Each row is followed by its class.
[ -89  -37  -37  -31  -58 -320   82   72   56  -34   36  257 -134 -202
  106 -115  165  -39    5   16   13  110  -88  290  113 -165    8   64
  -98  161   14   94  -87  -81  147]
F
[ -76 -320 -256  213   -5  -98   35  -54   89 -103   -7  374  208  238
 -106  293 -154   97  141 -333 -164 -178  137  102  211   97 -113  -77
  255   24 -158 -204   88  164 -178]
G
[ 260  -12  -63  200  316  143  -37  -50   26  -61   72   58 -517   10
  -44  196   88  179 -194  118  -15 -114   91  -27  110 -288 -227  173
 -292   34   93  104  276    0  241]
L
[-329   14   27 -233 -152 -686  376   93 -127  -84  228  329  -62 -253
  -66 -171  329   33 -235 -105 -119  139 -461  307  324 -518  323  -64
   94  320    3   93  -94 -159  393]
L
[-107  196   -8 -111  276    8  -97 -222   89 -132 -158 -653  -15  171
  -16  -86  225  -74 -344 -136 -245 -104 -186 -145 -181   91  -95    0
  176   66  296  358 -212  108 -249]
G
[ 195  -12 -116  231   87  -80    3 -234   91 -352  308  250  -47  233
 -142  -27   60  -60  -48 -189 -400 -226  -18  188  149 -120   52  -62
  158  -77  -18   37  141   11  122]
F
[ -44   99  119 -107  -11   74  -37 -141  -25   -1 -369 -377  402   17
   70 -248  221 -118 -351  -72 -141 -233  -28 -263 -146  158 -402   37
   29    5  309   76 -113   65 -127]
L
[  77  232  100   31 -186 -208  240   35  350 -304  412 -223   19  216
  120   46  -70  318   61  -16 -360 -314 -127   19  542  -58  125 -142
  314 -276  -15   -4  316  -20   38]
W
[-173   -5   -9 -275 -125 -293   78   92  -14  293   85   23  -40 -535
  -81 -254  146  -37  128  252  -42   82 -527  -11   90 -477   59  202
  -75  389  -59   29 -371 -563  209]
W
[ -16   76 -106  135 -177  -47   95  107  359 -117   12 -298  124  166
   94  142  -63  394  -49 -335 -328 -366  151  113  410  186   20 -160
  359 -348   53 -228  -10   79 -279]
A
[ -73  188  -24 -111    1 -151  263   64  345 -208  228 -351   60  333
  143  170 -149  385  216 -149 -551 -379 -214   10  381 -251   42 -168
  508 -135   21   60  -17    0 -150]
W
[-264  187    3  -96 -108 -343  299  135   88 -147  184 -251  123  283
   67   28  -92  259  401 -312 -355 -172  -61   46  563 -278  345 -110
  492 -169  -80 -316    6  118   12]
A
[ 244  252 -179   25  164   55 -109   90  207   70  -89    7 -355   71
  300   39 -158  193 -119   56   -5  -51  -17  328 -397 -208  136  -12
 -217   73 -327  111 -364 -262 -487]
A
[-125  133  162 -200   90 -263  183  -63 -101  -14  -91   47   22  -35
   74  -71 -104  -21   69  -96 -311  -24    3  347   75 -425   41 -227
   27   16  216    9 -277  -98  304]
Y
[ -33  224  -94 -129   -6 -244  367  206   58 -165   56 -144  -31  220
  -23   28 -209  130  188 -346 -212 -115   22  284  393 -141  310 -195
  258 -277 -143 -306   67  154 -174]
F
[  20 -382   95  -99 -216   -1   75 -134 -122  -15   34   78  402 -183
  134  -21 -111  171 -173   94 -110   34  103  315   33 -133 -293 -182
 -190 -151   21   -8  247   91   96]
L
[ -68  202  -83 -105  -24 -378  232  177  247 -369  -34 -234 -102  193
  133   30 -260  -22  189 -314 -308 -185   31  301  286  238  262 -158
  214 -401  161 -122  244  194 -153]
H
[-119  237    8 -206  168 -256 -150 -160    2    3 -248 -721  -15 -142
  -22  -97  206   46 -375 -278 -113 -164   34  235 -243  -45  -42   37
  180   23  283  174 -194  270 -290]
A
[ 121 -315  -27  188   77 -313   97 -162  -13 -447   -8   55   91  261
 -194  -85  -40  -47  219 -313 -235 -176 -150   90   27  132   50  -33
  362   17 -398  256  121  125   28]
G
[  47  -13  -99  -93  343 -157  192  242 -112  190  219  284 -457 -252
 -417  123  188  222 -119 -151   89   35 -109    5  388 -230 -140  -19
   83  283 -291 -112  142 -196  486]
M
[ -93  409  163 -211  292 -136  -26  -74    9  -49 -186 -899  166   13
    3 -180  302  -23 -275   17 -411 -295 -186  -64 -192 -359 -379   -4
  232  257  148  456 -243 -207 -163]
H
[ -92   32   17  146 -125  -11   67 -118  155 -457  -51 -262   36  510
  222  197 -190   99   25   43 -292 -248  -48 -137  118   48  320  126
   16 -309  109  295   40  226 -664]
W
[-110  156  -36 -105  -27 -203   69  123  176  -39  134 -477   61  -39
   92  -14  -32  353    1 -307 -210 -172   75  147  230 -101  -89 -133
  187 -177  113 -154   98  142 -104]
V
[  29  -58   77 -246  128 -126  130  -97   67 -147  141 -193 -333   50
   -4   80   46  157   47   11 -521 -156 -225  230  -91 -176  211 -142
   77   76  118  262 -281 -153  151]
Y
[ -95 -437  -40  112 -190 -650  242  207  289 -135   77 -254  129   93
 -229  129 -345  321  347 -529 -301 -169   82  346  304   -5  153 -277
  401  -97 -188 -171  303  423  115]
M
[ 119   -3 -137   94  260   94  -79  -87  186  131  133  -52 -171  -62
 -115  199  109  309   10  165  -77 -229  -93  -98  280 -161 -366  252
  -50  250 -269 -172 -235 -518 -114]
H
[-222  230  157   50   17  -53 -199 -232   62 -163 -148 -284  183   -5
  206   95  168 -264  -50  229 -456 -258  -24   60 -185   65  -97  297
  243   73  373  140 -367  -90 -163]
Y
[  -4   80  -92  -11   65 -262  205   94  201 -346   40 -476  -28  250
   -7    6   34  246   89 -341 -450 -360 -104  223  262 -101  110 -147
  444 -206  -32  124  159  131  -96]
F
[  42 -215  -70  -34  271 -347  473  110 -130 -104   41  350 -239  124
 -214  209    3  348 -174 -347  -28    1    3   74  380 -451 -199  -84
 -200  367 -388 -128  490  286  310]
V
[ -45  -35  -14 -129   80 -142  130  183  459  -71  -24 -707  144  143
  162  -62 -296  280  184 -247 -509 -281  -96  159  259  320 -129 -202
  353 -399   18  -84  -39   59 -188]
Y
[ -57  332  100 -293    2 -100  -86 -103 -174  208  -27 -362   28 -287
    1 -117  144   57 -445   20 -135  -13 -100 -153  108 -315    7   30
   69  107   65   85 -229 -390   -5]
F
[  72 -242    8 -150   33  -95   -2 -198    6   75  367   87 -194 -207
  -30   39   81  283   73   50 -339   11  -48  309  147 -112   89  -61
   14  126 -178  -38 -148 -242  375]
H
[ 180  131 -166  105  185  157  -52  -90  -61  -29  299   66   11  163
 -261  -38  159 -191  168   -7 -391 -282 -104  -81  315  156   23  148
  413  -26 -479  -74 -222 -472 -200]
G
[-100   41  -87 -208 -153 -338  360 -193  -50  -75  314  214   10 -120
  -51 -161  380  173 -354   23   34  148 -461   84  366 -520  269   21
    1  219  -54  145 -124 -389  231]
H
[ -37  257   48 -149  209  -30   77  -92  169 -461   47 -834  -47  545
  322  -21  -72   54   96  -27 -542 -376 -156  -48  119  111  194   11
  349 -536  232  411  212  289 -393]
G
[ -81  108 -166  314   -8  162  -67  -61  138 -441  115  403  192  251
   80  118   66  120  -95   59  -58 -177  -26  107  189  163  -29   30
   94 -126  -81   54  146 -142 -242]
M
[ -50   68  -56  -49  -54 -232   47  100  -88   18  235  426 -234 -246
  -47 -194  196    4 -162   19  270  183 -210  203   12 -194  270  -33
 -272  121   -8   86  175  -45  283]
V
[  12  210   10   -4  195  -21  -97 -255 -111 -182 -145   14  -89   75
   60   30   43 -250 -443  -22  -97    0   83   96 -236  -84  -54   62
 -160   54  252  323  114  280 -190]
W
[ 115  361  -77  110  157  153 -174  227  392  236 -230  -26 -422  230
  395   59  -84   96   91  495  260   -3 -166  -37 -157   -1  110  158
 -392  205 -337  155 -407 -465 -571]
M
[-200   91   30   -2  -50 -233  137  209  222 -321   91 -390 -268  129
  223  232  -94  379  158 -138 -300 -183  -18  143  244 -129  199  -69
  261 -261  206   -6  274  362  -39]
M
[  41  -47 -105    9  228  137   70   69  -10 -142  -82  -60 -211 -223
 -216  115  219  315 -159   54  164 -178  -76   -5  473  -35 -484  -27
 -208  -10   34  -48  319 -331  130]
G
[-335  154  -45 -180   24 -306  161  127   51 -267   -9 -389  -87   99
  269   19  -16  173  140 -263 -526 -199  -44  274  201 -302  203 -120
  216 -240  324   11    6  187  -93]
H
[ -75   45  -90   60  306 -171  -95   71  -28 -102   99  434 -554 -291
   46  204  285  150 -104   60  127  -73 -127   42  -25 -149 -172  328
  -27  234   85 -117  101 -102  409]
M
[ 103   81  -32 -195 -156 -103  -43 -189  -34  220  -32  164  -79 -180
  290 -245  235  276 -349   12   91  -13 -256   64  -63 -361   92  -43
  -82  129 -121   75 -467 -392  -64]
L
[ 261  -16 -149   47  182   59  269 -143   85 -268  245  -77  276  226
 -251 -261   75 -102  173 -192  -61  -54   60  221  312  251 -229  -14
  172 -163 -323 -132  480  286  109]
H
[   5  -21 -182  467   34   74 -247 -136  -16 -383  126  498  225  319
   11  139   75  -47  -24  -42 -113 -233  228  264   76  200    7   89
  149  -90 -320  174  127  -11 -417]
A
[-337   56  -34  -26  -70 -426  203  286  129 -224  157 -246  -85  -26
  -44   68   27  255  363 -293 -201 -161  -52  311  342   16  298  -57
  348 -157   50 -218  -49   91    1]
W
[-141  128   20  217  110  -22 -182  173   95  166  -45   79 -358  -57
  273  213   41  306  163  263   60   46   48  476  -77 -202  226  -35
 -144  202 -314  -19 -370 -289  -73]
W
[ 176  120    1  149   13 -113 -235 -216   95 -416  142  122  -54   81
  266  -39  114  109   54    9 -288 -341  -74  -10   98   76 -191  158
  230  -42 -212  297  -13 -366 -165]
V
[ -84  283 -221  124  128   42 -405  212  240  132  -26  227 -445 -130
  467   75   26  183  153  102   14    0  -30  342 -332   10  124   75
  -25  179 -170 -116 -489 -334 -255]
L
[ -78 -153  160  108 -119  -54  232   13  -77 -171 -244   23  171  400
   58   81  -38  147  -23   22   60    4 -117   35  -60  -81  171 -160
  -95  100 -335   53 -157  179 -371]
L
[ 143   31 -105  -19  369 -225  141  101   -3  107  318  172 -390 -272
 -265  159  124  211  105 -127  -64  -78  184  150  384 -262 -312  155
   53  263 -166 -256  326 -124  686]
H
[ -16   11  -32   65   53  -94  -90 -112  150   45  256  -41 -454 -104
   88 -139  405   13 -122  409 -169  -12 -462   79  -28 -375  271  287
 -218  195   76  303 -394 -415   53]
M
[ -16  -80 -127  -83 -214 -217   65  -11    5   61  496  292 -126 -343
  -30 -228  480  220 -325   58   31   49 -377  136  300 -270  120    4
  -86  126 -103  163   33 -390  207]
V
[ 204  289 -153  235  118  300 -354   -3  303  -15  181  159 -266   69
  226   91   66  -54   19  516   36 -158 -299  158 -316   96   49  195
    1   36 -286  364 -427 -550 -623]
W
[-107 -186 -114   79 -235 -348  243   33  -13  117  158  601   -3 -162
  -57  -55   93   76 -112   55  322  210 -156  328  278 -277  294   13
 -308  151 -227 -178 -132 -176   29]
G
[ -48   66  -67 -177 -126 -189   67   56  -39  129  221  131 -189 -366
   -2 -109  290  286 -255  -55  252   51  -97  151  146 -244   89  -51
 -100    2  109    3  -86 -213  144]
H
[ 299  264 -121  255  163  340 -430    2  135   55  -73 -126 -410  -85
  254   24    2   95 -203  457   70 -174  -54   74 -419 -233  -35  184
 -416   -7 -147  411 -379 -672 -552]
G
[-136   97  -10  102  -95 -140  237  168   -5 -300   86  -36   18  298
  147  155  -83  234   20 -148   -1    4  -26   50  353  -68  233  -76
  234 -219 -228 -101  303  282 -215]
L
[ -73  -99  -42   30  -28 -151 -235  -72  121  -89  191 -235  -53 -164
  -59  -27  119   46  -94  -25 -242 -103   33   73  -27   34  -68  129
  -25   73  134  205   14   44 -164]
A
[  43  226  -10  185  101   12 -244   58  173  134 -132  -83 -183   -9
  178   16 -199  -36  -46  260 -113  -56 -248   19 -404 -296  144  121
 -146  233 -235  166 -410 -324 -378]
W
[ -51   64  -20 -236  113 -139 -296  -15  105  477   12 -871  145 -143
 -153  -91   48  185 -268 -165  -49  -88   87  -26 -196  -98 -182 -117
   63  165   17   73 -132   47 -331]
A
[ 323   24  -74  212    5  134   46 -378  -73 -354  240  493   78  438
    5  127  -29   17  100   79   59  -90   94  -37  276 -138  -60   95
  113  -11 -456   29  423  135 -151]
M
[-108  133 -178 -255  290 -327  231   -7  -52  -80  493  140 -469 -453
 -208  164  357  427 -120 -245 -158 -112  -89  452  545 -437 -115   -9
  217   89  185 -339  138 -184  666]
G
[  15  176   13  120   71  121 -375   24  255  165 -240  120 -203  -41
  422  164 -213  143 -172  271  -92 -112 -117   24 -622  -83   45   73
 -258  217  -28    8 -590 -383 -346]
A
[  12 -224   57 -239   38  -99  232 -122 -177  -15 -124   26   27   65
  -99  183 -138   15  -73  -28 -267  -60  -72  266  183 -160   11 -231
   27  -96   55   45  -75  -58   16]
L
[-174   90  157   68 -321   66  -62   -6  193 -196  179 -122  -23  125
  215  227  -74  402  207  231 -134 -193 -254 -261   88   64  452  100
  283 -140  112  -28 -215 -113  -84]
L
[  43 -251   70   64 -309 -267   91 -127  -88  262  323  510 -147 -234
  -79   43   94  126 -161  191   91  185 -107   58  261 -536  300   21
 -215  229 -106   74  -79 -278  382]
Y
[ -38  -31  -55   32  352 -208  -29   31  -76  -51   84  214 -306 -144
 -199   19   -5  -26  162 -137  -51   -5  -78  173   63 -112  -48   83
   64  132 -108  -86   20   16  315]
H
[ -42 -205   -9  138 -228  107  -79   14  -83 -172 -122  402    9   92
  -11  152   23   77   91   18  -48 -147   46  111  -47  156  184 -109
  -77   10 -143    6 -129  -15 -311]
F
